[-0.42  0.34  1.04 -0.55 -0.66 -0.02 -0.27  0.39 -0.20 -2.87  0.34  0.36
  0.30  0.64  0.59  1.84 -0.50]  <24>
[-0.68  0.67  0.42  0.38  0.35 -0.36 -1.35 -0.07 -0.25  0.07 -0.30  0.33
  0.60  0.16  0.07  1.90  0.31]  <32>
[-1.27  0.31  0.79  2.86 -0.47 -0.33  0.36 -1.03  0.28 -0.66 -0.14 -0.75
  0.71  0.53 -0.28  3.85  0.47]  <32>
[-0.14  0.28  0.33 -0.06 -0.09 -0.05 -0.62  0.48  0.08 -0.54 -0.32  0.48
  0.10  0.52  0.20  1.35  0.02]  <24>
[-0.06  0.40  0.53 -0.50 -0.52 -0.21 -0.64  0.22  0.03 -1.68 -0.26  0.40
  0.22  0.76  0.48  1.95 -0.14]  <24>
[ 0.11 -0.28 -0.79  1.37 -0.43 -0.35 -0.28 -0.53  0.53  2.91 -0.83 -0.01
  0.02  0.72 -0.19  1.78  0.37]  <32>
[-0.10  0.21  2.02  0.20 -3.08 -0.21  1.57 -0.40 -0.11 -6.67  0.83  0.07
  0.34  2.44  1.05  5.82 -1.48]  <32>
[-0.96  0.70  1.55  1.26 -2.09 -0.44 -0.15  0.05  1.13 -4.21 -0.64  0.45
  0.69  2.38  0.95  7.31 -1.01]  <32>
[-0.32  0.43  0.86 -0.25 -0.39  0.08 -0.32  0.17 -0.24 -2.47  0.43  0.32
  0.16  0.35  0.62  1.09 -0.45]  <24>
[-1.01 -0.24  1.10  2.07 -1.43 -0.05  1.52 -1.22 -0.12 -2.25  0.51 -0.70
 -0.03  0.85  0.02  3.63 -0.74]  <32>
[-0.33  0.44  0.96  0.02 -1.05 -0.62 -0.25 -0.14 -0.12 -2.19 -0.02  0.24
  0.22  1.06  0.22  2.01 -0.21]  <24>
[-0.61  0.58  0.81  0.01 -0.37 -0.12 -0.76  0.09  0.05 -1.92  0.11  0.32
  0.52  0.55  0.49  2.31 -0.21]  <24>
[ 0.09  0.13  0.64  0.42 -1.35  0.04  0.40 -0.30  0.16 -1.84  0.28 -0.17
 -0.22  1.21  0.49  3.14 -0.32]  <25>
[ 0.18 -0.01  0.59 -1.21 -0.14  0.33  0.67  0.08 -0.60 -2.53  1.02 -0.27
 -0.27 -0.42  0.53 -0.88 -0.52]  <32>
[-0.53  0.76  0.66 -0.33  0.19 -0.10 -0.96  0.26 -0.39 -1.54  0.26  0.35
  0.31  0.30  0.52  1.46 -0.43]  <25>
[ 0.57 -0.07  0.65 -1.36  1.12  0.06  0.05  0.67  0.12 -0.56 -0.36  0.44
 -0.36  0.25  0.57 -0.44  0.04]  <32>
[ 0.26  0.21 -0.21 -1.53  0.25  0.00 -1.13  0.95 -0.11  0.11 -0.18  0.53
  0.39  0.29  0.30 -0.39  0.23]  <25>
[ 0.32  0.14 -0.31 -1.42  0.84  0.10 -0.60  0.61 -0.16 -0.09  0.15  0.59
 -0.41 -0.09  0.07 -1.97  0.16]  <25>
[ 0.60 -0.06  0.22 -0.93 -1.20  0.30  0.47  0.34  0.08 -1.38 -0.57  0.24
 -0.33  1.01  0.40  0.71 -0.01]  <25>
[-0.74  0.26  0.39  2.09 -0.65 -0.45 -0.36 -0.66  0.43  1.30 -0.95 -0.25
  0.53  0.84 -0.49  3.48  0.02]  <32>
[-0.02  0.23  0.12 -0.99  0.20  0.16 -1.06  0.75  0.20  0.39 -0.62  0.57
  0.41  0.44  0.03  0.88  0.42]  <25>
[ 0.00 -0.13  1.54 -0.03 -2.75  0.23  1.86 -0.45 -0.13 -5.70  0.68  0.15
 -0.58  1.81  0.91  4.29 -1.44]  <32>
[-0.20  0.12 -0.19  1.37 -0.36 -0.27 -0.04 -0.38  0.31  1.32 -0.78 -0.07
  0.22  0.45 -0.30  1.26  0.23]  <25>
[ 0.66 -0.18 -0.46 -0.64 -0.56  0.06 -0.17  0.22  0.26  0.32 -0.71  0.45
 -0.31  0.87  0.38  0.28  0.17]  <32>
[ 0.02  0.04  0.07  0.49 -0.20  0.05  0.21 -0.25  0.21 -0.61  0.00 -0.10
  0.08  0.41 -0.06  1.09 -0.27]  <24>
[-0.40  0.76  0.93 -1.29 -0.24 -0.17 -1.04  1.04 -0.22 -3.01  0.41  0.73
  0.20  0.75  0.68  1.38 -0.60]  <24>

[-3.63  5.08  2.90  0.21 -1.77 -0.72  0.64  1.30  0.01  0.54  0.40 -0.20
  0.08 -2.45  3.71  1.74 -0.85]  [11]
[-1.92  6.16  4.62  2.69 -3.09 -0.56  1.46  1.95  0.29 -1.89  0.68  0.04
  2.92 -3.98  2.65  2.68 -1.98]  [8]
[-1.97  5.17  4.73 -0.26 -1.49  0.31 -0.76  0.26 -0.52 -0.66  0.54 -0.86
  1.38 -3.28  1.82  1.59 -0.62]  [8]
[-6.63  5.97  5.39  2.12 -3.48 -1.38  2.91  1.89 -0.20  2.21  0.79  0.80
  2.73 -2.32  2.16  3.21  0.36]  [8]
[-4.96  4.11  1.84  0.86 -2.59 -0.98  1.67  0.69  0.31  1.62  0.74  1.21
  2.14 -1.30  2.63  2.16 -0.45]  [8]
[-2.46  4.98  2.96  0.06 -2.47 -0.39  0.08  0.48 -1.14  2.74  1.48 -0.35
  0.48 -2.71  1.54  2.22 -0.70]  [9]
[-2.27  4.98  3.50  1.27  0.70 -0.69  2.01  3.05  0.67  2.35  0.38 -1.13
  0.31 -1.49  2.46  0.57 -0.26]  [11]
[-1.47  5.35  5.34  1.75 -1.17  1.01  0.23  1.93 -1.21 -5.22 -1.48 -0.61
  5.78 -3.80  1.26  1.02 -0.72]  [8]
[-2.25  6.28  2.78  1.32 -1.31 -0.40  1.47  1.91 -0.46 -0.53 -0.07  0.07
  2.04 -2.67  2.29  0.18 -1.35]  [8]
[-5.55  6.30  4.43  1.12 -3.64 -2.69  1.73  2.98 -0.45  3.87  1.35  1.88
  0.29 -2.37  3.55  1.40 -1.16]  [11]
[-2.00  8.64  3.65  3.22 -1.25 -1.44  0.22  0.74 -2.03 -0.04  0.00 -2.09
  2.17 -3.39  1.58  0.92 -1.83]  [8]
[-3.37  5.56  3.68  0.97 -2.82 -0.97 -0.24  1.06 -1.02  0.87  0.36 -0.51
  2.02 -0.03  1.95  1.06 -0.28]  [11]
[-2.52  2.45  0.87  0.70 -1.85  2.03 -1.90  0.62 -0.22 -0.32 -0.02 -0.74
  3.06 -4.75  1.15  2.05 -3.49]  [8]
[-5.49  3.75  3.29  1.46 -3.09 -0.04  2.29  0.50  0.52  1.07  2.31  0.99
  1.91 -2.63  2.34  3.06  0.66]  [11]
[-2.30  2.73  4.73  0.43 -1.27 -0.02  0.95 -0.08  0.25 -0.28  0.84 -0.12
  1.38 -2.52  0.64  2.41 -0.65]  [11]
[-4.17  3.69  1.50  2.47 -2.62 -1.75  1.79  1.74  0.82  1.41  0.56  2.42
  1.49 -0.68  2.79  2.50 -0.51]  [8]
[-3.65  5.58  3.27  0.89 -1.55 -0.63  0.15  1.51 -0.06  0.50  1.26 -0.64
  1.98 -2.28  2.42  2.58 -1.07]  [9]
[-2.40  5.25  6.06  1.22 -1.27  0.24  2.28  1.06  0.41 -1.04  0.70  0.61
  2.34 -4.87  2.32  3.63 -1.37]  [11]
[-1.25  4.03  3.73 -0.76  0.06  0.03  1.31 -1.05 -0.51 -0.74  1.19 -0.05
  0.64 -2.84  1.23  1.42 -0.40]  [9]
[-1.56  2.55  2.63  0.13 -1.12  0.76  0.66  1.42  0.08 -2.19  0.26  0.69
  2.48 -1.31  1.90  1.79 -2.10]  [11]
[-5.01  5.10  3.64  1.55 -2.76 -1.41  2.36  1.49  0.65  1.64  0.22  1.09
  2.71 -1.08  2.67  2.59 -0.50]  [8]
[-1.76  4.15  5.03  2.29 -0.93 -0.85  3.51  1.25 -0.08 -2.06 -0.87 -0.88
  3.36 -3.48  1.68  3.09 -0.89]  [11]
[-3.72  5.33  3.47  1.68 -3.29 -1.91  1.08  1.90 -0.38  1.38  1.67 -0.05
 -2.62 -2.64  3.02  0.93 -1.28]  [11]
[-3.28  1.76 -0.91  0.60 -1.45 -0.86  2.47  1.09  0.97  0.61  2.30  2.25
  2.84 -2.04  2.03  1.41 -1.68]  [8]
[-2.98  3.37  3.46  2.11 -2.82 -0.62  2.99  2.58 -0.03 -1.62 -0.19  0.85
  2.36 -0.53  2.51  2.47 -0.56]  [11]
[-2.22  0.50  1.83  0.58 -1.08 -0.12  2.94  1.69  1.48 -1.06  0.13  1.95
  2.69 -1.51  1.15  2.65 -0.27]  [11]
[ 0.10  1.85  3.34 -0.09 -0.23  1.46  1.90 -0.07  0.34 -4.23 -0.25  0.59
  2.56 -2.08  0.35  2.13 -2.11]  [11]
[-4.22  4.42  3.31  2.42 -2.18 -1.20  1.93  2.55  0.97  1.10 -1.30  1.26
  1.80 -0.70  2.85  1.89  0.22]  [8]
[-1.51  3.12  3.84  2.10 -0.28 -0.22  0.90  1.52  0.59 -0.89 -1.01  3.57
  1.14 -1.02  1.00  0.64  0.19]  [11]
[-3.02  5.28  2.96  1.06 -1.35 -0.52  0.13  0.24 -0.80  0.73  0.93 -1.20
  0.65 -3.69  1.37  0.84 -1.30]  [8]
[-4.06  4.13  2.35  1.80 -2.58 -1.11  1.84 -0.75  0.76  1.87  1.61  0.81
  2.22 -2.14  2.16  3.13 -0.11]  [8]
[-5.30  7.24  4.41  1.42 -4.23 -1.78  1.74  2.15 -0.57  3.00  3.07  0.79
  1.29 -2.69  3.62  1.56 -0.36]  [11]
[-4.27  6.53  1.59  0.62 -3.29 -0.37  0.22  0.55 -0.52  0.87  1.07 -0.90
 -0.55 -2.95  2.91  2.00  0.07]  [8]
[-3.86  8.64  6.42  2.33 -2.58 -1.06  1.28  3.25 -1.23  0.84  0.02  0.23
  2.38 -2.02  2.98  2.49 -1.41]  [8]
[-2.83  3.05  3.08  0.97 -1.53 -0.23  1.55  1.14 -0.61  1.77  1.18  1.35
 -0.85 -1.60  0.80  2.30 -1.12]  [9]
[-4.25  3.12  1.13  1.51 -3.40 -1.25  0.19 -0.54 -0.12  4.26  2.49  0.56
 -0.04 -1.74  2.94  0.61 -0.72]  [11]
[-5.70  5.71  3.23  1.87 -4.22 -3.79  2.15  1.87  1.05  4.60  0.78  0.46
  1.30  0.07  4.01  1.73  0.29]  [11]
[-6.20  7.37  3.95  0.40 -5.35 -0.36  0.86 -0.47 -0.31  3.01  3.87  0.71
  1.85 -4.80  3.33  2.16 -0.26]  [11]
[-3.01  5.95  3.43  0.88 -2.41  0.32  0.80  0.71 -0.86  3.90  0.37 -0.98
  2.22 -2.80  2.58  1.56 -1.05]  [9]

[ 0.76 -1.30  1.50  1.35 -3.69  0.78  5.67  3.30 -3.08 -0.75 -2.82  3.20
  1.09 -0.18 -0.64 -1.53 -3.37]  [18]
[ 2.07  0.25 -0.04 -4.28  0.18  4.80  4.09  2.26 -2.38  2.09 -0.61  3.08
  1.04 -0.09 -1.33 -0.61 -2.76]  [27]
[ 0.27  0.46 -0.26 -1.36  0.24 -0.17  3.88  1.49 -1.59  2.99 -0.86  2.77
 -1.53 -3.42  2.26  0.19 -1.63]  [20]
[ 0.76 -0.62  1.12 -1.07  0.73  1.22  6.49  2.18 -2.26  1.01 -0.31  2.12
  0.44 -0.23  1.05 -0.69 -2.26]  [27]
[ 0.82  0.63 -1.20 -0.45  0.45  0.97  1.59  1.12 -0.19  1.57 -0.75  3.66
 -0.46 -2.01  0.23  0.87 -1.62]  [20]
[ 1.33 -0.15  0.30 -3.37  2.21  1.75  5.57  1.64 -3.25  4.14  0.90  1.76
 -0.67 -3.41  4.43  0.90 -3.16]  [27]
[ 0.43  0.81  0.45  0.97 -1.10 -0.44  5.21  2.85 -1.00  0.07 -1.73  2.54
  0.21 -0.32 -0.31  0.21 -2.68]  [16]
